Each row has a name. After each piece below comes the name of the row it's from, unless a question asks for something else. Each question is about the rows just above it.

[115 121 119 118 154 123 120 116 140 125 107 120  67 116 146 115 110 129
 113 136 134 167 136 124  85 115 115 119  90 122 131 121 128  97 117 118
 115 109 136 116 146 144 130 134 120 134 110 133 143 120  76 137  91] = <41>
[141 185 118 125 157 126 118 115 116 107 110 185 161 119 177 173 167 141
 145 117 160 163 116 134 175 108 118 120 181 130 137 185 121 157 118 131
 173 168 117 121 175 141 121 112 141 181 131 116 167 118 159 115 121] = <166>
[ 96  95 108 101  98 152 108 160 147 110 141 108 130 106  87 108  91 137
  93 143  98  89 141 148 145 118 108 104 123 137 126  88 142  92 107 147
  85 112 144 104  81  92 148 154 134  88 104 149 100 105 139 124 178] = <69>
[141 185 118 125 157 126 118 115 116 107 110 115 161 119 177 173 167 141
 145 117 160 163 116 134 175 108 118 120 181 130 137 185 121 157 118 131
 173 168 117 121 175 141 121 112 141 181 131 116 167 118 159 115 121] = <115>
[141 185 118 125 157 126 118 115 116 125 110 115 161 119 177 173 167 141
 145 117 160 163 116 134 175 108 118 120 181 130 137 185 121 157 118 131
 173 168 117 121 146 141 121 112 141 181 131 116 167 118 159 115 121] = <161>
[ 79  89 111  90  57 191 107  80 195 102 206 102  99 103  79  77  54 159
  76 204  79  70 205 176 113 113  94 103 104 199 160  79 204  53  93 197
  66  86 200  94  86  70 197 200 165  80  77 203  59  98  55  73 125] = <85>
[123 116 125 127  99 107 127 126 113 109 113 122  90 128 113 104 108 101
 117 114 103 134 114 106 105 104 132 126 111 114  97 108 117 102 125 114
 107  98 111 120 108  98 111 113 108 102 130 112 114 125 134 154 126] = <80>
What is the next entry after [113 113  94 103 104 199 160  79 204]?	[53]
[130 112 114 125] with -1 step of 1 on every entry:	[129 111 113 124]

[103  90 118 128 119 117 137 105 134 175 117 165  92 122 105 155  83  78
 103  90 118 128 119 117 137 106 134 134 104 130 143 159 123 137 146 155] = <25>
[131  98 115 139 126 135 110 133 110  78  87 184 129 119 193 127 119 113
 160 138 115 122 121 112 129 117 115 105 134 166 143 142 146 158 153 122] = <15>
[137 131 106  95 138 133  98 135 184 119 127 193  78 110  87 129 125 112
 123  76 122 132  82 153 164 134 121 146 109 120 125 139 121 161 151 157] = <6>
[100 126 112 135 111 142 164 133 141 126 126 122 111 148 132 115 136 157
 131 121 149 120 127 159 113 125 119  87 144 170 101 102 140 116 130 154] = <70>
[138 109 108 109 140 156  98 142 111 124 115 135 101 159 126  85 130 115
 100 134 121 140 142 139 131 114 134 122 129 129  95 132 148 126 147 139] = <134>
[ 92 124 153 124 151 124 110 103 108 135 158 162 129 148 116 128 137 139
 108 131  89 138 103  93 167 122 134 104 116 127  98 113 158 121 106 147] = <173>
[132 139 107 124  81 172 130 130 160 175 117 165  92 122 105 155  83  78
 103  90 118 128 119 117 137 106 134 134 104 130 143 159 133 137 146 155] = <30>
[134 106 126 126 116 126 134 119 150 121 135 120 115 147 150 101 111 127
 129 107 121 134 133 122 128 131 132 133 118 127 121 131 124 122 118 140] = <117>
q: [132 139 107 124  81 172 130 130 160 175 117 165  92 122 105 155  83  78
 103  90 118 128 119 117 137 106 134 134 104 130 143 159 133 137 146 155]	<30>
[131  98 115 139 126 135 110 133 110  78  87 184 129 119 193 127 119 113
 160 138 115 122 121 112 129 117 115 105 134 166 143 142 146 158 153 122] is in which row?	<15>
Does one of the named rows hold [108 131  88 138] side by side, in this order?	no
What is the next entry after [184 119 127 193  78 110  87 129]?	[125]

[112 157 123 134 137]  <107>
[168  99 102 137 165]  <129>
[168 126  78 105 193]  <105>
[168  80 112 164 140]  <72>
[ 89 169 115 145 169]  <142>
[165 116  86 116 183]  <36>
What is the next entry after [169 115 145]?	[169]
q: [168  80 112 164 140]	<72>
Shift each entry of [89] by +1 times 1:	[90]

